Below are the code and all the weights of a small trained network. Each question names an input and a class and asks about switching units off, where a switched-off unit gives its printed mean instead of its output.

import numpy as np


def w(rows, s, z=0):
    codes = np.array(rows[::2]) - 128.0
    scale = np.full(codes.shape[1], s)
    scale[-1] = z or s
    return codes * scale


def norm(h):
    return h / np.sqrt((h * h).mean(-1, keepdims=True) + 1e-5)


def f(y):
    return np.maximum(y, 0)


def log_softmax(a):
    a = a - a.max(-1, keepdims=True)
    return a - np.log(np.exp(a).sum(-1, keepdims=True))


def net(x, mask):
    res = np.array(x, float).reshape(1, 8) / 4 @ E
    u = 0
    for l in range(3):
        y = f(norm(res) @ A[l][:, :-1].T + A[l][:, -1])
        res = res + np.where(mask[u : u + 6], y, B[l][:, -1]) @ B[l][:, :-1]
        u += 6
    return log_softmax(norm(res)[-1] @ U[:, :-1].T + U[:, -1])


A, B = {}, {}
E = w([
[127,132,135,139,126,131,130,125,123,128],'x0',
[245,192,215,68,73,76,92,84,110,90],'x1',
[173,78,254,60,139,231,223,172,198,120],'x2',
[123,132,126,129,131,142,117,121,133,122],'x3',
[94,118,151,63,149,133,95,83,114,250],'x4',
[118,102,41,66,36,185,215,29,94,105],'x5',
[125,137,137,141,133,122,137,117,129,130],'x6',
[92,119,143,128,126,116,122,113,146,111],'x7',
],0.01)
A[0] = w([
[120,135,198,148,191,138,118,236,155,156,66],'L0N1',
[155,110,130,176,140,138,206,193,154,23,44],'L0N2',
[102,103,208,144,152,235,157,183,159,130,2],'L0N3',
[81,117,116,185,156,198,190,184,178,185,29],'L0N4',
[118,76,156,64,168,144,118,104,140,251,26],'L0N5',
[103,126,95,90,144,160,193,119,121,120,85],'L0N6',
],0.014,0.0071)
B[0] = w([
[137,99,149,180,131,130,63,107,221,150,244],'L0N1',
[76,219,132,124,76,172,129,185,128,81,234],'L0N2',
[182,147,72,127,174,26,213,162,96,172,223],'L0N3',
[93,78,127,51,198,146,87,72,77,59,205],'L0N4',
[74,247,129,131,63,183,136,207,119,94,205],'L0N5',
[130,99,95,162,112,127,120,75,156,149,175],'L0N6',
],0.015,0.011)
A[1] = w([
[116,117,164,100,120,155,123,105,105,208,19],'L1N1',
[166,108,183,64,144,145,250,155,176,144,2],'L1N2',
[108,138,179,75,131,155,137,115,129,211,18],'L1N3',
[171,157,189,94,118,125,140,113,156,123,14],'L1N4',
[132,93,130,103,66,178,220,73,135,130,29],'L1N5',
[200,117,214,76,105,130,134,120,107,115,18],'L1N6',
],0.024,0.0024)
B[1] = w([
[116,146,138,121,113,151,129,177,127,137,152],'L1N1',
[147,142,73,192,170,91,97,176,15,155,235],'L1N2',
[104,167,151,109,77,127,136,181,114,105,174],'L1N3',
[112,107,132,80,167,151,146,55,106,112,217],'L1N4',
[202,96,123,140,119,123,90,145,254,164,245],'L1N5',
[64,117,156,102,185,108,159,44,128,75,205],'L1N6',
],0.019,0.011)
A[2] = w([
[144,84,203,168,152,132,145,132,116,151,26],'L2N1',
[79,104,163,127,120,200,170,153,118,197,47],'L2N2',
[164,88,156,194,105,176,191,155,126,20,25],'L2N3',
[78,22,118,141,169,212,177,169,124,147,17],'L2N4',
[152,81,250,167,174,133,103,172,138,143,53],'L2N5',
[94,93,95,166,76,104,99,118,53,159,5],'L2N6',
],0.023,0.0024)
B[2] = w([
[111,95,74,172,97,148,98,143,126,122,155],'L2N1',
[122,143,168,145,92,145,176,154,155,71,170],'L2N2',
[81,182,185,98,71,163,143,183,101,189,222],'L2N3',
[118,116,205,102,131,100,154,3,102,99,187],'L2N4',
[200,72,99,105,62,162,162,112,173,162,254],'L2N5',
[166,125,112,142,180,107,150,177,88,149,227],'L2N6',
],0.018,0.0064)
U = w([
[194,70,126,154,102,152,87,131,248,194,233],'0',
[165,146,72,173,185,79,130,162,65,178,9],'1',
[80,210,153,122,69,181,142,184,133,124,32],'2',
[86,89,153,104,177,141,133,31,128,105,254],'3',
],0.013,0.00071)

Each question gives the input, the list of numbers given to net, and the class t.
The units are the neurons (one row each of A and B). Each row of codes is followed by its name. A weight is (code - 128) times the scale printed after its matrix; where a second scale follows, it is the last column's (A, B and U).
mask holds one flag per neuron, layer by layer. A switched-off neuron (its flag False) gives its mean, the last column of its row in B, instead of its output. The means were averaged over made-up inputs and are rounded, as every weight is.
A unit's drop is (log p(t) with every unit on - log p(t) with that unit switched off) / (log p(t) with every unit on - log p(t) with every unit switched off).
The circuit of an input: a set's keep is (log p(t) with only the set's units on - log p(t) with every unit switched off) / (log p(t) with every unit on - log p(t) with every unit switched off). Starting from the 12 units with the biggest drops (on a tie, the unit counted first), units are removed one at a time, each time the one whose removal leaves the highest keep (on an exact tie, the one counted first), for as long as the keep stays at least 0.8.
units of the circuit, in order: the units of the circuit, biggest drop first
most important unit: the unit with the biggest drop
top k neurons in layer l: the k neurons of layer l with the biggest drops, biggest first
drop when u is switched off: that unit's drop, to one decimal
input [-7,5,3,7,4,-2,-6,0], class 3: most important unit : L1N4
input [1,8,2,0,-7,-2,-3,4], class 3: top 3 neurons in layer 1 : (L1N6, L1N4, L1N3)
input [-6,-6,6,2,-5,3,-1,4], class 1: top 2 neurons in layer 0 : (L0N3, L0N1)
input [-3,1,-7,2,-8,6,6,-8], class 2: top 3 neurons in layer 0 : (L0N3, L0N1, L0N4)
input [5,-6,-1,-7,-8,-8,0,2], class 0: top 2 neurons in layer 0 : (L0N1, L0N5)
input [-5,-6,3,6,-5,-3,5,7], class 3: top 3 neurons in layer 0 : (L0N4, L0N5, L0N1)
input [0,3,-5,-6,8,-7,-7,-7], class 2: top 2 neurons in layer 1 : (L1N5, L1N2)
input [-4,1,-7,7,8,5,2,8], class 2: top 3 neurons in layer 0 : (L0N3, L0N4, L0N6)
input [-3,-7,2,3,6,-5,5,7], class 3: top 2 neurons in layer 2 : (L2N4, L2N3)
input [0,3,8,6,-8,-6,6,3], class 1: top 3 neurons in layer 1 : (L1N2, L1N5, L1N3)
input [6,2,5,5,7,-6,4,-7], class 2: top 3 neurons in layer 1 : (L1N5, L1N3, L1N4)
input [4,8,5,1,5,-4,-7,6], class 3: top 2 neurons in layer 1 : (L1N6, L1N4)
input [2,6,3,4,5,0,-2,5], class 3: top 2 neurons in layer 1 : (L1N6, L1N4)
input [-4,0,3,1,-1,7,-7,-7], class 0: units of the circuit, in order : (L1N5)
input [-7,5,-4,1,0,-4,0,-7], class 3: top 2 neurons in layer 0 : (L0N1, L0N3)
input [-6,-5,3,-7,-6,7,-1,8], class 0: drop when L1N5 is switched off : 3.0
input [-4,-8,5,-7,-2,-4,-8,5], class 3: drop when L2N5 is switched off : 0.0
input [2,-3,-4,5,-5,-5,4,5], class 0: drop when L2N5 is switched off : 0.3
